Each row has a class, written after it.
-4 -19 0 -5 -29 -7 -5 8 -5 -5 -30 4 -7 -21 -29 2 40 -17 -25 -11 14 1 -4 -10 -6 74 18 6 -18 -25 -35 7 -15 -17 -> Famut
-14 -9 5 23 12 -6 -4 -1 5 -14 4 -3 -18 -10 19 -6 30 2 -4 12 -10 15 -24 -1 5 39 23 0 -3 -8 -12 15 -13 -16 -> deme
3 -3 9 -5 -17 1 -8 -9 -10 -13 -22 4 -1 -14 -15 13 12 2 -2 -4 15 -4 0 -5 10 33 6 3 -18 -18 -5 3 -18 -5 -> Famut
25 -16 -1 -7 -42 -11 -5 18 -9 3 3 16 -1 -5 -22 5 -5 22 -15 -20 34 -36 25 1 18 -3 -29 7 -11 -5 8 -12 -7 20 -> Famut
15 -17 1 4 -26 -1 0 1 -23 5 4 15 -2 -11 -33 -4 8 -9 -15 -11 30 -29 -1 -2 15 25 -17 20 -13 -21 0 -12 -60 3 -> Famut
34 -9 23 24 4 -5 -10 66 -44 3 98 18 -26 18 -17 -6 -42 68 -2 5 51 -52 19 8 28 -85 -34 2 1 17 37 -38 10 43 -> Famut
-8 -9 13 14 -4 -8 -5 2 -2 -11 -4 -4 -15 -6 -14 -1 9 5 -11 9 -11 9 -10 -5 -11 37 18 3 -10 -12 -20 5 -4 -14 -> deme
-8 -8 6 41 2 -15 -8 27 -7 -19 37 -3 -29 2 -5 -6 45 29 -27 -10 -3 12 -25 2 -6 48 37 -1 -11 -24 -26 1 -11 -17 -> deme
14 1 9 13 -2 5 -1 -4 -15 0 35 6 -16 -3 -13 -11 -12 34 -5 10 20 -27 10 -2 24 -29 -12 0 -7 0 12 -4 0 15 -> Famut
-8 -1 -1 19 14 5 12 1 -30 -14 43 -3 -17 7 -16 -15 -5 25 -1 25 10 -5 -18 1 11 -31 -11 -3 9 0 2 -7 -3 14 -> Famut
4 -4 -2 29 12 -15 -4 46 -3 -2 54 -4 -14 6 15 -2 5 55 -16 15 4 20 -7 8 -7 17 10 -7 -2 17 -4 -8 11 11 -> bim
37 1 -4 12 5 -10 9 35 -25 6 57 18 -21 13 -22 -3 -38 52 -13 -7 37 -57 17 7 19 -77 -44 2 3 11 33 -23 5 46 -> Famut
-19 -4 -1 25 -1 -6 8 8 -2 -16 12 -6 -30 0 -2 -14 28 4 -8 5 -6 19 -20 23 -7 45 24 0 -8 -6 -23 10 -14 -18 -> deme
16 19 1 -12 18 7 5 -20 -16 14 21 2 -3 17 -14 -7 -52 16 11 -5 14 -34 15 6 15 -97 -64 -4 19 22 46 -25 8 36 -> Famut
-17 -3 0 27 13 -11 6 2 -4 -20 17 -2 -15 7 -1 -17 35 6 -13 21 -17 27 -33 5 -19 46 31 -4 3 -3 -34 14 -5 -24 -> deme
25 -7 -7 21 3 1 -14 24 -7 -2 33 0 -22 9 -2 8 -9 7 -13 16 1 -37 -9 2 -2 -22 4 -4 -3 -9 1 -3 6 7 -> bim
-21 -9 -1 -2 -8 4 -15 -30 -10 -3 -21 4 -2 -14 -2 -6 1 -14 -2 8 3 -10 -14 1 0 15 -11 4 -3 -16 -6 10 -21 -5 -> Famut
28 -14 -5 16 -28 1 -17 10 -7 3 -1 -1 -3 -8 -19 0 1 7 -11 -22 34 -23 21 -6 11 -3 -18 9 -21 -11 0 -14 -1 17 -> Famut
4 -9 -4 26 10 -11 1 53 -5 -15 53 -7 -20 12 -5 3 26 47 -21 2 13 -4 -6 3 -4 6 14 1 -5 10 -13 -11 5 11 -> bim
-18 -4 4 8 -7 8 0 -29 -24 -6 -14 7 -3 -16 -26 -13 5 -14 6 -23 9 -40 18 -6 13 4 -10 1 -9 -11 -5 1 -20 -2 -> Famut
-13 -34 -1 19 15 -2 0 4 55 -20 2 -10 -14 -10 -6 -7 37 1 -4 26 -19 31 -22 1 -16 60 30 52 -2 -11 -42 12 -7 -12 -> deme
-6 -11 4 17 9 -11 -7 3 1 -18 1 -5 -17 -1 -13 2 26 13 -2 36 -25 23 -57 6 -8 42 22 1 -9 -14 -30 11 -10 -19 -> deme
21 -15 4 10 -35 -4 -16 7 -20 -6 -9 6 -17 -18 -40 -7 12 2 -11 -5 41 -29 12 -1 22 14 -17 17 -16 -21 -4 -6 -10 11 -> Famut
0 0 1 103 -10 -7 -9 0 7 -20 -19 1 6 -12 -6 16 23 -6 -4 -6 5 3 -12 -29 -2 42 8 -5 -4 -18 -13 8 -11 -13 -> Famut
9 -11 7 3 -29 -9 -58 -10 -17 -3 -18 0 -5 -17 -32 -8 8 -16 -11 11 32 -29 -43 4 14 14 -18 12 -4 -21 -9 -16 -5 -2 -> Famut
8 -6 -6 17 9 -8 1 35 -3 4 49 -5 -13 15 3 -9 0 25 -13 13 6 1 3 -4 14 -12 5 -8 0 9 2 -2 11 7 -> bim
10 -22 5 15 -23 -2 -13 15 -14 -10 13 13 -11 -9 -53 15 11 14 -16 -1 8 -15 4 -2 4 19 -7 -2 -12 -14 -7 -2 -9 2 -> Famut
1 -5 -15 18 5 -26 4 20 3 8 46 -4 -11 12 14 -2 -12 37 -13 10 5 2 -7 10 8 7 17 -2 -8 6 -6 -8 16 6 -> bim
30 -5 8 -8 -29 -11 -14 4 -8 3 -4 14 -4 -16 -27 -12 -8 6 -5 -12 -14 -47 7 6 17 8 -23 2 -9 -23 0 -9 -6 -2 -> Famut
